Each row was made from one path, in order. Every step used is in the known rows, and no mark comes twice. Write each row's path.
Known rows:
C/Q/W/H/T: [ 170  -68 -153 -146 -107   52  131   12 -182    3 -152  -16  -34   91
  209  194  -38  516  -15   68   26  216  101   35 -176  -19  -25  -56
   19  175   75   -3 -160   73   83   16  143   27  -59   15 -183 -157
   -6   23 -175   19   72 -123]
K/A/H/U: [ 135  -34   43 -110  -98 -169 -172   29  -32 -340  -27  -94 -256  -55
  340   79 -289  144 -100  -63  -94  133  -43    5 -120 -143  -72  -52
  -36  -26 -181  -52  -63  -65    6   68   82  -63  -31  128  -72   74
 -205  -10   10  -55   91 -170]
C/Q/V/A/U: [  34    4  110 -252  -11  -19   48  -40   20  -61   27  280  -73  117
   18 -122   99 -181   72  -47   96  218   97 -322  -94 -167   10  -11
   22 -180  -77 -107  255 -350  -41   24   43   85  -35  -28   59  112
 -147   51  -48  217    8  -83]
K/V/A/H/W/T/U/Q: [ 335  248   63 -219  -99 -409 -109  205  246    6    0  -28 -323  320
   67 -169 -110  -29   41  127  103   67   37 -219 -199 -126 -100  -33
   93 -174 -306 -197 -162  -69   64  -18  -91   83  100  218  -85  105
 -273    1 -270   -3   73  -93]
U/B/A/H/Q/V/K: [  60   36  133 -359   29   17   -2 -203  111  406  -43  250  177 -137
 -277   66  217  -28  131  -21    9 -115    0   -5 -260   50   40   41
   99   61   14 -161   66 -296   34   41   19   41   -5  152  -71   96
 -122   40  364   70  190 -155]
B/Q/H/T/U: [ 184 -119  103 -169   58 -131   79  182 -126 -225 -134   13 -333  204
  225 -219 -256  211    4  129   91  138  -44  -61 -251    5  -25   13
    6  -15 -174    8 -108  -31   41  129   41   38  -30   63  -82  134
   69   32  -40  -60   14  -20]
T/U/A/C/Q/W/V: [  95  103  -10 -569    1    0  137  103   -2 -167   80   13 -145    1
  -89  102   75  339   -2  -18   56  258   99 -209 -221   22   88   41
  -30 -351 -275  -16  -83  -34   12   36  -47  190  -22   36  -35   68
 -209   53 -296   54   79   96]
V/A/T/U/H: [ 290   47  -79  -42  -20 -289   21  203   14  -42   72   74 -321  210
 -171 -287  -72  246  -17   92   49  -32   -5 -236 -151  -28  -41 -151
  -90 -231 -187  -31  -27 -156   69  -20 -132  -98  107  137  -65  306
 -353   75  -53   76  -85    5]
V/A/H/Q: [ 187  182   52  -41 -175 -149   33 -271   59   85 -135   55 -113  131
   48  256  -64 -209 -163  -96   53  140   55  -93 -201  -74   -9  -27
  105   19  -56 -132  -79 -207  114  -81  -31   52  -37   46  -90  150
  -20   53  131  -39  149 -314]
W/T/U/B/Q/H/A: [ 137  -29  -61 -370   60 -211   39   46 -136  120 -185  153 -295  159
  346 -111 -273   62 -106  -19  215  209   58 -253 -161  -92 -156  -54
   79   90 -273  -64  -91  -48    7   42  -25   78  214  113 -109  122
 -158  -45 -279   55   19 -226]
W/C/Q/H/T/A/V: [ 212  -50 -151 -313  -70  177 -180  122  -75   -2 -257   74 -268  122
   84  -38  -81  409  -62  196  308  120 -230 -125 -260   46  117   44
 -121 -169  -49  182  -48  -91   93  108  139   47  -54   85  -41   34
  -73    0 -309  107   49 -121]
C/Q/V/K/A/T: [ 158  147   21 -258  -31  108   58   35   58   72   45  350   21 -183
 -167 -349  114  443  179    8  -78   38   72 -311 -279   51 -105 -352
  -37 -272   92  -35  -20   34   12   87   87   85  179  101   10  -16
 -412  137 -134   29   15  -88]
C/Q/H/T/A: [ 167   14  -97 -187 -128   19  188   -5 -145 -133 -271  264 -225  149
  247 -174  -53  568  -18  215  176  168  -97 -218 -193   45  -82 -171
    4  -17   36  117  -30   22   35   80  133  105   36  187 -123  178
   -7   37 -442   15   28 -131]
T/V/K/A: [  11  111   55 -305  -71 -127 -104   14   98  267  -74  131   62 -168
 -116 -204   20  158   95  153  -30  -75   32 -239 -128   90   30 -134
  -88  -97   42 -100   58  -78  189  179    0  -57    6  269   55   53
 -257  131 -100   18    9 -160]
T/V/A/H/U/B/C/Q: [ 154  144  -37  -15 -209  184   72 -128  282   32 -119  279 -133   57
   63   57   54  115   90   -4  -16   94  -73 -336 -364 -219    8 -174
  177   61 -249   19   22  -90  189 -148   61  151   66  182  -68  103
 -303    3 -112  225  255 -178]
T/U/Q/V/K/A: [ 101  153  129 -458   -9 -255   25  163  129   45   23  172   34  -41
 -135 -227  112  287  163  102  -50   40   10 -241 -281   -3  -47  -36
  -80 -169  -97 -176   26  -12   20  252   12   32   14  236   65  110
 -293   67  -14   10    8 -103]
A/H/W/C: [-131  130  -57 -162 -142  102 -408  -16  -83  -24 -103  -45 -103   29
   55  185 -262  116  -42  119  123 -157  -94  201  168  -75  138  164
  -51   22 -217  182 -247   71  -60 -114  -72  -52  -19 -124   43 -112
  -49 -169 -157  138   10   61]
T/U/A/V/Q/W/C: [ -20   -7  -42 -376   93   14 -141  151  -30    6   44  -87 -109  -26
  -34   12 -184   73  -98   44  104  -27  111   92 -137 -113  176  124
 -231 -168 -334  139 -251  -37   36  -10  -94   24 -148  -40   92   36
 -241   62 -488   41 -186  -40]
W/V/A/U/Q/H: [ 251  100  -62 -383 -180 -211  -55  116   22  203  -32  164 -373  104
   99  -11   35  -28   43 -125  242  100  -35 -192 -102  -74 -151  121
  187 -122 -206 -169  144 -176  -19  106   28   94   90  -67   -8  266
   63 -150   98  138  -86 -146]
U/T/V/Q/H: [ 107  -67  -36  -88  -24   48  -64   59  155  385 -196  179 -336   36
   28  -73 -149 -172  -42  -55  274   24  146 -123  -87  135  -66  -87
   25   21   68  -72   81 -160   92  -89   23   99   30   44   32  259
 -101   63  -31  107  -81 -244]
Q/V/K/A/H/T/U: [ 160  -96  156 -272   -5 -185  -13  162  -58 -231 -118   26 -196   68
  101 -229 -167  458   95  257  -27  129 -106 -181 -281   17  131  -81
 -162  -84  -38  -26 -141 -227   84  229   71  -21  -96  212  -71   17
 -123   52  -42  -81  143  -18]
H/W/T/U: [  81   31  136 -204  165 -163 -238  163  -64 -260   33 -114 -209  293
   99 -178 -224  133   31  203   34  -27  -65  -51    7  -22  -42 -103
  -45 -108 -264   25  -95   36  -50  -49 -123    1   44  224  -19   39
 -218  -96 -354  -17   26  153]
Q/V/K/A/U/H/T: [ 196 -115  -82 -427  -45 -169   -5  175  -53  -36 -102   90 -195   55
  -53  -91    6  323   53  134  119   79  -66  -96 -182   73  -95  -17
  -42  -49  125   73   92 -212   83  183  187  -63   36  -12  -76    6
  -90   54  -32  114   47 -105]
A/V/Q/W: [   1  -63  -74 -195  149  -21  -40  120  173  209  129 -190    2  -52
  -39  163 -207  -71 -103  -58  -13   98  303   59 -120   39   -7   22
  -72  -72    7  -57 -352  -80   20    2  -32   99  -26  -59   22  107
  -75   73 -211   87  -75 -153]
W/V/K/A/H: [ 166   98   -9 -309 -152 -220 -115   29   76  187  -42  -94  -80 -177
   10   63 -148  362   18   87  -41  -12   54 -162  -21  -16   76  -79
 -103  -82   -5 -117 -147 -215   99  205   20  -30   37   36  -47   45
 -120  -48  193   26   98  -67]
U/A/H/T/V/Q: [  82  -87   -3  -81  -38   49  -26  -71  205  238 -227  -56 -170  -11
  -24 -119 -103 -169 -127   89  174   80  287 -110 -277   44   52 -127
  -85  -39  164  102 -134 -192  243  -51  121  102   -3   61  -49    6
 -107  254 -279   38   28 -200]
V/A/H/T/U/Q/W: [ 213  112  -22 -185  -57 -368  222  187   85  -95   99   12 -156  191
  185  -87 -147  323   21   87 -107  189   80  -53 -267 -123  -22   29
   35  -50 -190  -47 -385  -31   17   80  -55   80   24  160 -155  198
  -59   11 -375  -61   24 -162]
A/C/Q/H/U: [ 147  -30  -69 -204 -114  136  -14  -41  -92 -249 -146  218 -405  -98
  253   96 -111   94  -28 -216   41  207 -199  -25 -233   -3 -179   29
  167 -144 -291  -51  154   30  -48  -26   57   73   20  -24    1  155
  -90  -69  101   -9   23 -179]
A/U/T/V/Q/H/W/C: [-152   77  -32 -342  -42  190 -461  101  -24   81 -181  167 -375  129
   44  -13 -250  -81   -5   66  365 -109  -26   88   39   -7   28  145
    7  -32 -166  150    9  -35  -15 -184   -8   27   -8  -89  136   82
 -158  -55 -366  255 -109  -39]
V/Q/W/H/A/T/U/B: [ -19   20  -40 -130  145  -37    7  125  -78   30   52  152 -179   38
  141 -156  -96  396   49   18  -25  141  240 -310 -409 -178  -57 -223
    4   79 -191  -51 -254 -125   68  -25   42   35   94  267 -151  138
 -357  113 -611   98   64  -89]
K/A/H/T/V/Q: [  66  -40   -7 -121  -47    1  -87  -14  212  194 -218 -101 -151    8
  102  -69 -192  -68 -133   77  136  150  331 -236 -285   20   16 -211
 -107   -9  116   36 -165 -155  246   32  185   97  -11   55  -17  -69
 -123  235 -232   37   89 -279]
C/Q/W/H/U/T/A: [ 166   81  -92 -210   70  -45  205  130  -71 -348  -81  221 -284  295
  226 -123 -110  657  -23  102   84  191   52  -32 -256 -134 -114  -85
  -60   -8  -22  -13   39   66  -50 -122   64   64  -31  317 -101  331
 -426  121 -548   56  -29  -72]
V/Q/H/T/U/B/A/C: [ -22  -92  -25 -280  -28  -35  124  102  -86   78  -52   96 -225 -162
  -14 -322 -101  229  -40  -61    4  118  129 -325 -392 -160  -56 -138
   99 -127 -343   63   50 -145  126   31  199  174  217   53  -55  257
 -171  140 -247  116    5  -29]
C/Q/W/T/U/A: [ 201   42  109 -274   84 -193  164   93  -41 -156   85   86 -131   94
   -2 -265   66  193   39  136  -28   78   24 -120 -101  -77   -6 -170
  -76 -212 -267  102  -13   35   -9  -32 -144   84   62  316 -129  228
 -366   90 -648  -21  -86   62]
B/A/U/Q/V/K: [  48   28   83 -480   65  -58   20   31  122  281   70  181   84  -71
 -324 -234  294    2  233   -4   38 -113  -28   24 -231  -15  -30  150
   87 -125  -15 -157  151 -161  -63  118   41   80   65   19   61   96
  -94   37  336  124  -59   39]
Q/V/A/C: [  72  -33  -48 -229 -103  -50  185  -42  -25   97  -55  257  -22  -66
 -173 -117 -134  -11  -66  -90    6  180  138 -348 -146  -55   51  -40
  -67 -260  -87  -37  156 -261   62   -7   43   97   37  -79  136   78
 -230   41  -14   46  -23 -113]
B/A/C/Q/H/T/U: [ 114  -76   59 -248  -87  -32  117  132 -178 -261 -149  102 -347   69
  134 -318  -47  392   29   95   64  226 -165 -254 -348  -39   19  -90
   61 -187 -318   27   27  -32   66   88   90  138   67  129  -88  178
  -75   88 -119    8   38   29]
A/C/Q/W/H/T/V/K: [ 109   -3 -151 -363  -53  178   66  -81  -19  389 -233  194  -63 -137
 -182  -43   38  383  156  142   23    5  -15  -64 -344  190  107  -17
   21  -58  116  -24  -32 -138  233   46   61   17  -54   84  -16  -75
  -88  110    2   11   51 -104]
U/H/W/T/V: [ 144   -4  -46 -228   46  -40 -392   38  103  313 -106  -50 -157  287
 -128    6 -120 -196  -23  186  245 -143   22  -62  111  192    1 -118
  -26  -23  -49  131   53  -48   85 -167  -53  -44   75  250  -58  -47
 -260  -30 -255  144   90  -44]

Write each row's path:
[ 234  -42 -130 -451 -143  -38   81  153   41  -67 -137  137 -222   88
 -118  -47   71  434  111  135  107  106 -132 -187 -288    8 -110  -99
   40  -36   42  107   66  -93  113  108  217   61   92  -56  -43   18
 -156   39    2  220   69  -60] => B/C/Q/V/K/A/U/H/T
[  67  128  -39 -355   69  -23 -244  145  204  -35   23 -187 -271  147
 -166   18 -145  111 -123    8  209   32  310 -110 -214   46 -143  -36
  -32 -271  -70 -104 -253  -23   55  -78  -53  111  113 -115   58   61
 -258   66  -83  173   11   52] => A/T/U/H/W/V/Q
[ 260   16  -22 -297   41 -241  -49  262   26   24   66  121 -253   99
 -304 -267    1  371  106  133   41  -64  -34 -236 -199  100  -27 -172
 -149 -242 -126  -37   -4 -134   12   98  -53  -85   75  191  -27  248
 -416   83   62  102  -53   38] => Q/V/K/A/T/U/H
[ 135  105  166 -269   80    9   30  156    9 -220   57  266 -153   15
 -107 -444   67  455  210  121  -68  106  -27 -373 -383    9   12 -286
 -105 -333 -144  -69  -37  -29   -7  122    4   77   42  250   18  100
 -422  156 -175   -4   33   51] => C/Q/V/K/A/T/U
[  51   13 -137 -188  -67  209 -111  -73  -90  250 -162  184 -174  110
  -15 -111   15  170   20   53  191  178  108 -291 -264  109  106 -250
  -13  -68   42    4 -126  -23  116 -144   54   82   57  253  -91  -98
 -360  215 -361  117   38 -135] => C/Q/W/H/A/T/V
[ 202   95 -132 -298  101  -50  225   55   -6   10   28  174  -36  229
  139 -103 -112  561   60  192  -13    3   83 -289 -112 -154 -105 -391
  -17   85 -235  201 -118   72  -11  -77   71  170  118  301 -113  173
 -328  -62 -803   87   30  -12] => U/B/C/Q/W/T/A
[  89   19 -126 -474  -41  -91   25  157  -84   64  -83  148 -272 -161
  -88 -129 -253  464   31  -14  -68  113   82 -177 -326    1  -21  -90
  -67 -172  -86  -48   90  -88  156   35  126    7   29  164   67  189
 -455  143 -240   22  -73 -117] => Q/W/H/U/T/V/K/A/C
[ 199   28  -61 -114 -201  -68  113 -122   24  272 -190  223   34  151
  115  -49  -38  133  -69  118  101  193  198 -297 -188  -41   85 -111
  -36    0   37 -136    6 -209  274  -30  -25   -2  -86  232  -91  -29
 -243  135 -271   60   96 -357] => C/Q/W/H/T/V/A
[  56  -48   23 -540   75 -165  -83  140 -128  163  -25  -23 -169   21
   56 -134 -195  191  111  122   24   75  246 -129 -215  -80  -20  -57
  -20    8  -27  -41  -13 -183  111  191  188  -10  -30   64  -24  106
 -116  163 -179  180  -95  -54] => B/Q/W/H/T/V/K/A/U
[ 197  -21   99 -190  -80  -30   52   52  -57 -320 -189  149 -211  216
  215 -146 -114  348    8  181   96  231 -106 -229 -291 -136  204  -12
 -155 -124 -235   45  -86 -221   78   82   25   33 -151   85  -58  -96
 -153   22 -139  -43  173  -90] => W/C/Q/V/A/H/T/U
[ 170  114   14 -528   48 -154    6  230   38  -71  244 -128  -99  140
  -64 -107   81  347   27  -40   53   90  146 -101 -261  -61   -7    6
   30 -259 -289 -111 -200   48  -35   50    4  167   80   92  -86   29
 -216   43 -149   14   33  104] => B/A/T/U/Q/W/V
[  13  140   42 -417  -98  168  -88 -142  115  255 -129  334   97 -173
 -307   20  152  186  180  135   80 -132  -96   90  -65   95  107  144
  -25 -150   25   -3  -41  -91  -41   -7 -130   39    9    7   42   14
 -208  -51  104  165   44  -10] => U/A/H/W/C/Q/V/K
[  82 -120   37 -188   27  -55 -205  148   99  369  -23  -12 -242  -72
    4  -99 -106  -95  -51  -51  174   11  110 -197 -206  -40  -33  -31
   38  -48 -245 -139  -19 -248   74   69   16   88   84  125  -43  370
 -123   19   29  217  -40 -157] => T/U/B/A/V/Q/H
[ 142  -15   -3   14 -165  -85  105  101   85  -75  -48  102 -167  108
   57 -141 -212  400   92  182  -98  -30 -114 -313 -304 -277   63 -198
   64  187 -209   88 -162 -186  227  -28   87   70   70  177  -73  159
 -183  -77 -256  127  156    2] => V/A/H/T/U/B/C
